In the rows, zero is written as 100.
Known rows:
dusom: [108 124 103 108 144 110 88 65 87 94 107 93 99 117 71 97 104 99 110 126 87 86 103 121 105 102 118 97 77 118 75 86 84 77 138 76]
trizi: [90 115 105 106 119 95 93 95 84 95 110 94 94 110 62 101 98 112 120 122 90 88 88 129 103 95 112 103 82 90 82 101 89 75 119 107]
baflazal: [77 124 133 87 91 107 89 93 93 73 82 93 98 105 60 104 87 98 110 119 100 86 138 141 105 78 155 84 81 92 82 113 82 64 111 114]
mefin: [93 132 111 99 113 109 98 58 76 93 115 87 112 118 71 81 93 94 118 108 91 84 96 137 113 86 118 112 86 98 79 99 93 84 110 112]
pubos: [74 104 127 91 104 96 106 99 90 89 112 96 103 82 54 97 90 88 113 129 92 96 98 145 105 89 144 88 81 101 82 111 88 87 89 113]
ketru: [82 121 108 102 104 118 92 62 77 90 113 90 113 115 72 78 94 97 114 109 92 84 98 132 112 88 127 108 85 97 80 103 100 90 100 118]
sovik: [95 138 72 107 131 119 87 43 83 94 118 94 108 107 66 88 101 121 118 123 98 79 83 120 111 92 100 110 81 108 84 88 101 84 115 114]
brotre: [88 106 117 102 107 107 97 89 84 88 105 91 103 102 69 96 99 97 112 111 89 86 101 135 107 91 124 103 76 92 78 113 92 75 101 110]
namin: [95 115 100 110 128 126 88 85 88 94 106 93 92 107 68 102 102 117 111 129 89 83 91 122 102 103 106 115 75 106 85 104 88 69 114 100]
neskas: [105 141 94 105 140 112 86 41 81 97 115 90 108 125 70 83 98 98 114 120 88 84 93 122 108 99 121 99 86 124 77 76 89 86 139 83]
bragezak: [92 126 120 102 117 123 89 38 76 96 115 91 113 115 74 84 95 83 113 96 93 85 108 117 110 93 145 99 85 85 79 106 96 92 121 103]
stago: [86 130 79 112 115 138 90 53 79 97 115 91 100 123 73 79 92 115 114 106 99 75 84 113 105 102 99 106 91 113 81 94 95 81 115 99]
brivor: [102 119 103 105 142 115 89 78 86 94 107 94 95 112 72 102 102 108 111 120 89 86 96 118 103 103 109 107 74 114 82 95 84 69 125 90]
zipon: [84 128 129 91 105 101 94 45 81 86 111 96 108 111 59 76 88 70 113 120 96 99 115 134 111 86 162 75 88 112 74 84 93 99 118 100]
zigem: [78 112 101 110 136 119 101 95 89 107 126 97 98 85 65 111 86 116 113 136 89 68 60 131 104 113 97 133 76 108 95 109 87 75 90 111]
dreripo: [102 116 103 107 149 105 97 69 89 103 119 96 101 98 67 106 95 101 109 137 84 77 87 132 105 111 116 109 77 122 78 90 82 78 134 76]
brabrin: [92 137 90 109 133 117 89 63 79 98 118 88 108 120 72 82 97 116 117 124 90 81 79 121 107 93 109 113 88 114 88 94 94 88 110 107]
kuneva: [87 103 116 102 108 107 97 89 85 89 107 93 104 98 72 95 96 95 110 114 88 84 102 134 108 93 122 105 75 96 78 111 92 78 102 109]
kluzibal: [97 136 115 98 104 100 96 56 73 94 119 89 104 120 63 81 92 90 125 120 93 94 97 143 113 86 123 107 90 91 74 90 93 85 131 103]

Facts:
trizi ω mekla; vukaplor ω plofos; regoro ω gralur; muskek ω granal; ferel ω zigem
bruston ω dupelin; truni ω ruvosker; pidraklun ω degru; dreripo ω ferel; roplum ω regoro
brotre ω kekler; klizek ω rugem; vinum ω klovur; drelok ω sego; kuneva ω pubos
lugru ω drikle; mekla ω brivor; kaplu ω mabror; mesur ω draba; klinak ω zipon
pleta ω peplek; nagebru ω mesur; tekler ω trifaklos; brigrom ω kluzibal; mabror ω vinum
baflazal ω plezi; trepus ω nemom; gralur ω kosum; fadros ω pebi; peplek ω bruston
brufas ω trepus; draba ω brigrom; sidran ω brufas; sego ω grudugrak; fida ω gruven
klovur ω drelok; grudugrak ω sidran; brivor ω fadros; drikle ω namin; namin ω kamuplik
kamuplik ω favir; ruvosker ω pidraklun; dupelin ω baflazal; plustom ω suzamu; pliplen ω lugru
treson ω fubor; grinum ω muskek; flofli ω pleta; dusom ω flafatir; regem ω kaplu
plezi ω regem; degru ω veva; pubos ω dreripo; plofos ω roplum; leskel ω pliplen
granal ω nagebru; kekler ω skefupar; nemom ω grinum; skefupar ω tekler; beplur ω ketru
zigem ω vukaplor; vukaplor ε gatru; vukaplor ε plipas; regoro ε mumem; regoro ε medrak
regoro ε desezin; regoro ε bragezak; droskones ε pemor; droskones ε kosum; muskek ε deru
ferel ε mizurur; suzamu ε sovik; suzamu ε muskek; truni ε drosta; pidraklun ε ladran
tiduk ε gralur; droskiplom ε bobu; fubor ε droskones; drelok ε neskas; muker ε mefin
lugru ε kosum; kaplu ε brigrom; ranun ε gralur; ranun ε tiduk; mesur ε trifaklos
drinuklar ε loma; pleta ε rufladar; poflun ε rufladar; poflun ε flisis; poflun ε pleta
nagebru ε trepus; kosum ε droskones; kosum ε fida; stago ε kosum; liflem ε trifaklos
stotridre ε fadros; stotridre ε mabror; skurilor ε treson; gumirim ε drudrorus; skagu ε sabru
skagu ε moma; baflazal ε mekla; rufladar ε pleta; flisis ε pleta; fadros ε stotridre
fadros ε draba; davin ε suzamu; peplek ε roplum; peplek ε gruven; draba ε fadros
draba ε mabror; fida ε vuzar; laril ε muskek; laril ε suzamu; gruven ε skamel
klovur ε granal; grudugrak ε bregul; brivor ε dusom; brivor ε dreripo; rugem ε groflek
namin ε flafatir; namin ε pubos; kamuplik ε rofu; trifaklos ε liflem; gares ε drelok
gatru ε leskel; brusal ε pliplen; plustom ε flisis; diskis ε brigrom; pliplen ε brusal
pliplen ε drudrorus; gibikel ε pebi; grinum ε mizurur; grinum ε giflon; flofli ε mefin
rofu ε trepus; rofu ε petir; dusom ε brivor; platel ε kiflok; bregul ε sabru
degru ε roplum; desezin ε mesur; bragezak ε liflem; plofos ε brufas; vuzar ε fubor
medrak ε liflem; medrak ε drosta; nemom ε drosta; skefupar ε gralur; skefupar ε ranun
skefupar ε brabrin; kiflok ε kluzibal; lezipa ε leskel; gridrul δ e; vukaplor δ a
regoro δ b; droskones δ b; muskek δ c; ferel δ e; veva δ a
bobu δ a; skamel δ b; suzamu δ a; truni δ f; pidraklun δ a
dreripo δ a; roplum δ c; brotre δ b; tiduk δ c; droskiplom δ d
vinum δ a; fubor δ a; drelok δ b; muker δ a; zipon δ e
kuneva δ b; lugru δ b; mekla δ a; kaplu δ f; ranun δ b
mesur δ a; drosta δ c; drinuklar δ c; mizurur δ b; pleta δ b
poflun δ f; nagebru δ b; tekler δ a; ladran δ c; brigrom δ f
drudrorus δ f; kosum δ d; stago δ a; mabror δ b; moma δ a
liflem δ a; stotridre δ a; skurilor δ e; gumirim δ d; skagu δ a
mumem δ a; baflazal δ e; sabru δ a; rufladar δ a; trepus δ d
flisis δ a; gralur δ a; fadros δ e; davin δ a; peplek δ a
brufas δ f; draba δ a; plipas δ b; favir δ a; sidran δ a
sego δ b; giflon δ b; loma δ b; fida δ c; ketru δ b
laril δ f; gruven δ d; klovur δ e; kluzibal δ c; grudugrak δ a
brivor δ a; rugem δ a; namin δ a; kamuplik δ a; trifaklos δ b
gares δ a; groflek δ f; deru δ a; dupelin δ a; gatru δ c
brusal δ d; plustom δ f; diskis δ b; pliplen δ a; gibikel δ d
pemor δ f; treson δ a; grinum δ a; pebi δ c; flofli δ e
neskas δ a; rofu δ c; sovik δ a; dusom δ a; regem δ b
platel δ b; brabrin δ a; bregul δ a; degru δ d; pubos δ e
desezin δ d; flafatir δ f; bragezak δ b; plofos δ b; petir δ e
vuzar δ e; leskel δ c; medrak δ a; granal δ c; kekler δ a
nemom δ a; skefupar δ c; suses δ a; kiflok δ b; mefin δ d
beplur δ d; lezipa δ a; zigem δ a

Rows:
No name comes twice in this set of rows, the named rows included.
[79 95 124 104 115 114 105 85 87 99 116 96 101 82 63 102 85 88 105 139 85 75 85 146 110 110 126 116 76 103 81 111 93 86 103 97] : plofos
[66 98 125 107 105 138 101 92 80 102 118 95 98 86 69 110 87 100 111 104 95 70 83 122 105 106 121 132 72 63 97 136 96 79 71 137] : regoro
[87 111 103 103 94 108 106 84 80 93 110 92 95 110 65 90 92 100 120 106 100 85 92 138 105 93 106 100 87 87 69 108 88 74 127 97] : fida
[107 109 102 99 93 99 93 69 80 86 122 92 92 92 54 96 117 101 134 116 96 118 104 133 107 87 99 105 66 80 72 102 94 73 118 124] : muskek

The same elements again, as new rows of numbers:
Known rows:
kuneva: [107 100 77 85 122 81 110 120 108 91 103 141 95 103 102 80 98 110 74 118 120 109 104 130 77 96 66 110 97 118 125 107 93 94 87 89 136 91 84 106 81 102]
fubor: [108 96 93 90 118 103 95 99 117 96 96 126 85 110 102 66 97 109 99 98 78 115 113 98 79 107 54 127 89 87 140 105 113 90 112 112 124 82 79 76 78 96]
gumirim: [107 104 92 92 108 87 110 110 87 93 96 134 104 87 98 73 93 109 97 110 105 111 113 126 58 100 55 113 102 96 146 106 106 87 104 85 142 100 89 111 91 90]
klovur: [94 97 81 89 124 116 83 144 104 89 99 146 111 109 99 73 84 110 93 110 109 119 114 135 84 105 70 99 85 119 100 100 104 94 66 100 133 88 79 76 63 104]
pemor: [118 96 92 105 114 92 101 104 105 87 98 121 91 94 105 67 94 110 87 106 91 104 112 114 70 104 49 131 96 86 146 108 105 86 108 102 138 95 80 93 84 95]
kosum: [123 99 93 103 111 86 102 105 96 85 94 124 88 87 106 65 93 114 79 107 98 109 111 119 65 110 53 131 94 84 151 106 108 85 113 92 145 97 82 95 84 91]
sabru: [97 105 94 89 119 101 106 102 114 99 99 122 99 110 98 83 99 109 111 98 77 102 113 107 85 91 51 108 99 90 136 104 108 89 106 100 122 81 75 92 82 103]
lugru: [116 92 79 87 118 81 103 117 118 88 106 148 82 104 106 69 100 108 61 120 117 119 99 121 72 109 69 130 88 118 132 108 93 97 94 106 135 90 87 93 77 95]
pebi: [117 111 102 108 133 94 98 109 134 103 94 110 109 100 85 79 85 112 92 111 107 94 121 121 73 107 56 105 125 110 137 96 85 92 97 100 139 108 73 90 98 95]
grudugrak: [87 83 77 77 124 105 77 135 107 93 110 143 105 113 108 71 90 111 93 96 99 122 120 124 85 89 59 89 86 113 98 104 114 82 75 100 115 76 98 89 61 108]
rugem: [96 102 92 78 118 102 102 102 105 104 96 132 99 111 95 73 98 107 113 99 86 114 116 103 76 99 55 107 96 95 135 104 111 91 107 103 123 84 82 92 83 97]
brufas: [104 83 72 94 114 83 86 133 112 85 117 133 102 98 110 76 95 109 75 104 104 107 115 144 78 85 46 96 97 111 106 110 99 76 81 92 121 90 99 107 80 106]
drinuklar: [116 109 101 100 132 96 94 109 128 106 92 120 110 100 83 72 84 109 94 113 113 103 125 119 66 112 58 104 123 113 137 95 89 93 97 102 139 110 79 92 98 92]
truni: [112 98 68 78 107 82 102 114 97 90 110 148 90 105 95 72 98 107 88 119 125 108 103 126 76 96 74 112 106 123 121 108 105 88 92 99 134 87 90 108 80 101]
liflem: [108 109 77 84 107 103 98 92 104 97 98 128 89 114 88 77 97 108 119 99 90 97 114 115 88 94 65 110 110 92 126 106 116 84 109 108 123 79 71 92 85 101]
plofos: [111 105 78 66 140 61 114 119 91 97 86 140 92 104 104 79 97 119 63 118 143 119 105 112 90 97 82 99 89 112 134 106 96 92 97 77 141 87 79 113 78 99]
petir: [102 112 94 95 121 104 105 113 119 101 88 124 107 108 94 83 97 108 103 106 87 105 115 126 80 101 58 108 96 94 130 101 94 92 105 97 128 96 67 88 96 97]
ladran: [117 112 101 109 132 95 97 109 134 103 95 110 110 99 86 79 84 113 91 113 107 93 122 122 73 107 55 105 126 111 137 96 86 92 96 98 140 108 73 93 98 95]
desezin: [120 109 76 93 98 91 104 99 82 89 97 133 96 93 90 72 92 109 103 110 113 98 113 135 65 99 63 115 116 94 136 108 112 81 106 91 143 96 80 112 94 95]

Rows:
No name comes twice in this set of rows, the named rows included.
[101 85 61 67 105 90 84 111 129 100 118 150 86 119 96 75 109 101 91 103 100 117 113 131 80 89 57 98 103 121 98 110 105 79 97 117 101 77 99 95 89 106] : nemom
[95 96 79 75 121 88 107 116 122 96 114 140 88 116 101 84 106 110 89 108 96 109 100 111 93 90 64 107 93 121 119 105 99 93 92 104 118 74 83 89 68 108] : mekla
[128 116 88 110 122 97 92 100 130 98 95 109 104 102 80 79 85 112 98 113 111 82 121 131 80 103 62 108 138 109 129 98 91 87 97 103 140 104 67 91 99 99] : drosta
[89 98 85 69 113 97 115 114 119 100 119 157 89 120 92 80 107 101 101 122 98 118 90 102 77 98 77 119 93 139 130 104 101 109 90 114 123 76 87 84 65 102] : peplek
[109 91 88 73 129 89 114 113 116 100 114 138 78 112 103 93 108 110 90 105 114 109 93 101 105 85 55 89 88 97 121 107 96 89 87 96 121 83 73 96 59 102] : gralur
[106 106 75 76 106 104 96 93 99 100 96 135 90 116 86 71 96 106 121 101 96 105 116 110 82 99 68 108 110 95 125 105 117 86 109 109 124 80 77 95 87 98] : medrak
[117 111 102 108 129 93 99 107 138 104 97 111 109 100 85 79 88 111 91 114 105 93 122 122 71 106 52 105 127 111 138 97 83 92 99 101 136 110 75 90 102 95] : kluzibal
[90 83 74 81 121 98 78 132 116 92 112 140 100 112 108 73 95 110 88 95 94 118 119 128 88 89 54 90 89 111 98 106 109 79 78 101 111 77 96 90 67 110] : sidran
[104 92 74 78 106 72 110 114 139 100 118 153 91 106 100 86 117 97 69 122 105 115 101 143 58 93 55 113 102 129 120 112 78 93 102 106 113 95 100 115 107 98] : nagebru
[111 106 91 102 108 87 113 109 93 89 99 124 102 87 101 79 95 112 96 108 96 99 111 131 68 95 48 113 106 90 144 106 103 84 103 83 142 98 81 109 89 96] : mefin
[96 107 91 84 114 87 103 111 90 97 90 135 115 99 96 66 92 111 101 110 97 114 119 116 59 100 66 116 102 106 146 104 107 91 110 92 137 92 92 109 97 94] : poflun
[95 97 82 78 120 91 105 114 120 97 113 136 90 115 101 83 104 108 93 105 93 109 102 112 90 91 61 106 93 114 121 105 101 93 94 103 118 76 82 88 69 107] : treson
[97 101 81 81 115 77 104 124 100 92 106 141 106 104 101 73 99 110 82 117 107 112 106 123 68 94 71 114 99 127 131 105 100 94 96 93 134 86 96 107 84 102] : plustom
[103 109 93 86 120 104 102 111 113 104 85 133 106 108 90 78 97 106 104 107 97 117 118 121 73 109 59 107 94 97 130 102 97 93 105 101 129 98 71 87 96 94] : skurilor
[102 104 82 81 122 94 104 125 124 98 101 142 99 114 96 86 105 107 83 117 106 116 103 129 86 100 70 106 90 121 115 104 88 96 91 101 125 89 75 84 83 103] : fadros

The same elements again, as new rows of numbers:
Known rows:
rofu: [97 102 91 95 100 112 97 100 100 100 106 98 112 90 99 106 104 107 101 106 96 104 96 102 101 102 95 97 108 101 92 107 104 98]
bregul: [95 99 101 106 94 93 100 101 100 101 97 93 101 113 110 98 100 101 101 99 103 99 93 96 105 101 112 110 94 103 102 98 103 107]
granal: [99 102 91 92 93 116 110 112 99 97 99 101 98 81 95 110 96 107 94 101 103 124 102 78 113 80 116 76 107 90 87 123 94 95]
kosum: [119 95 101 110 131 111 85 114 83 81 91 98 76 86 72 78 99 104 107 107 107 84 89 96 117 103 92 95 123 107 115 100 103 85]
stago: [96 90 112 96 98 88 87 106 111 94 97 93 97 114 103 91 93 105 112 97 100 97 96 98 118 92 105 98 103 95 115 85 104 103]
lugru: [102 93 111 89 106 89 88 94 109 94 95 109 101 106 92 93 90 102 107 90 90 98 108 109 114 96 97 91 105 94 106 89 94 99]
gridrul: [104 106 94 92 108 110 102 99 96 108 99 105 103 89 91 98 108 106 97 103 99 104 108 107 96 101 89 84 109 97 93 99 102 91]
kiflok: [99 100 103 100 102 94 100 92 97 103 94 106 100 103 95 97 95 98 93 94 97 99 102 105 101 106 104 100 96 98 94 101 92 103]
leskel: [95 112 94 86 93 106 112 103 113 107 120 106 122 91 112 111 95 104 105 98 79 119 119 98 95 101 95 95 99 95 92 93 107 103]
fubor: [106 89 112 104 110 97 85 110 95 86 93 87 84 111 95 82 90 102 103 105 106 92 83 92 124 93 112 97 103 99 115 88 102 94]
pemor: [110 103 101 89 114 111 94 111 108 91 111 105 102 84 91 95 92 109 109 102 85 104 103 97 110 96 87 87 121 93 107 90 107 91]
zigem: [94 98 104 102 91 93 99 101 100 101 103 94 99 113 110 101 98 100 100 100 104 100 98 96 105 97 110 105 86 102 105 98 100 106]
mekla: [98 100 102 104 94 95 104 105 99 102 101 94 100 110 110 98 93 98 99 100 99 100 95 94 102 100 113 109 91 103 104 95 101 105]
baflazal: [101 102 103 101 114 115 90 90 87 113 113 100 102 93 90 85 112 110 105 114 99 93 114 131 85 116 64 100 106 94 98 89 110 102]
poflun: [95 100 87 95 100 112 91 94 101 99 106 103 109 86 96 111 115 113 108 108 102 103 101 109 101 99 82 90 113 106 94 113 105 97]
drosta: [116 101 107 101 102 107 111 108 101 87 117 96 107 88 102 107 100 91 85 102 97 101 101 99 95 93 90 100 107 94 87 102 107 86]
liflem: [109 94 113 111 92 87 107 105 99 85 107 94 101 110 113 102 101 87 86 97 105 93 99 99 102 90 104 107 91 98 96 99 104 96]
skefupar: [93 97 100 87 96 110 97 100 110 103 107 94 87 96 92 103 116 90 104 113 103 111 103 91 86 109 84 85 117 88 109 111 94 93]
mumem: [108 95 113 109 94 88 107 106 100 87 106 92 99 111 112 102 99 86 88 97 107 93 99 98 103 88 102 107 91 98 98 98 104 96]

Rows:
No name comes twice in this set of rows, the named rows included.
[97 100 108 96 99 93 102 91 106 105 89 103 83 110 90 95 103 83 98 96 100 106 108 95 88 116 101 94 102 90 106 103 82 99] : ranun
[97 103 108 103 92 94 106 107 106 102 99 87 86 117 106 93 99 82 99 101 104 105 99 82 91 110 112 104 100 91 113 95 94 102] : brabrin
[103 116 108 114 83 91 110 97 149 90 81 105 139 84 107 127 119 92 120 61 92 85 107 113 63 89 82 102 147 92 82 96 128 94] : truni
[103 99 106 99 112 97 91 86 93 104 106 102 100 109 97 92 94 96 96 105 90 87 100 117 93 122 85 117 93 104 104 85 94 104] : regem
[111 93 113 104 101 88 105 92 99 88 101 106 100 103 99 104 101 88 81 91 103 92 107 111 98 94 94 102 94 97 88 103 92 95] : bragezak
[99 89 102 112 102 99 91 101 89 97 91 87 85 114 100 92 103 96 96 111 117 92 79 94 108 99 110 108 96 103 106 107 99 98] : rugem
[106 105 77 72 101 105 107 109 105 95 110 111 105 82 99 119 106 95 92 108 83 109 91 81 103 104 103 88 101 116 104 108 97 80] : brufas
[101 101 104 102 113 109 93 92 92 107 116 98 101 99 97 89 99 102 100 113 94 91 103 120 91 117 75 112 102 99 103 86 105 102] : plezi
[107 110 92 95 109 113 104 100 90 106 99 104 107 89 92 98 104 111 94 101 96 102 109 109 99 102 98 88 108 102 88 99 105 92] : petir
[88 91 93 94 83 87 100 101 106 99 92 99 96 110 105 111 106 102 101 98 110 110 95 80 114 85 122 87 86 103 105 118 90 100] : grinum

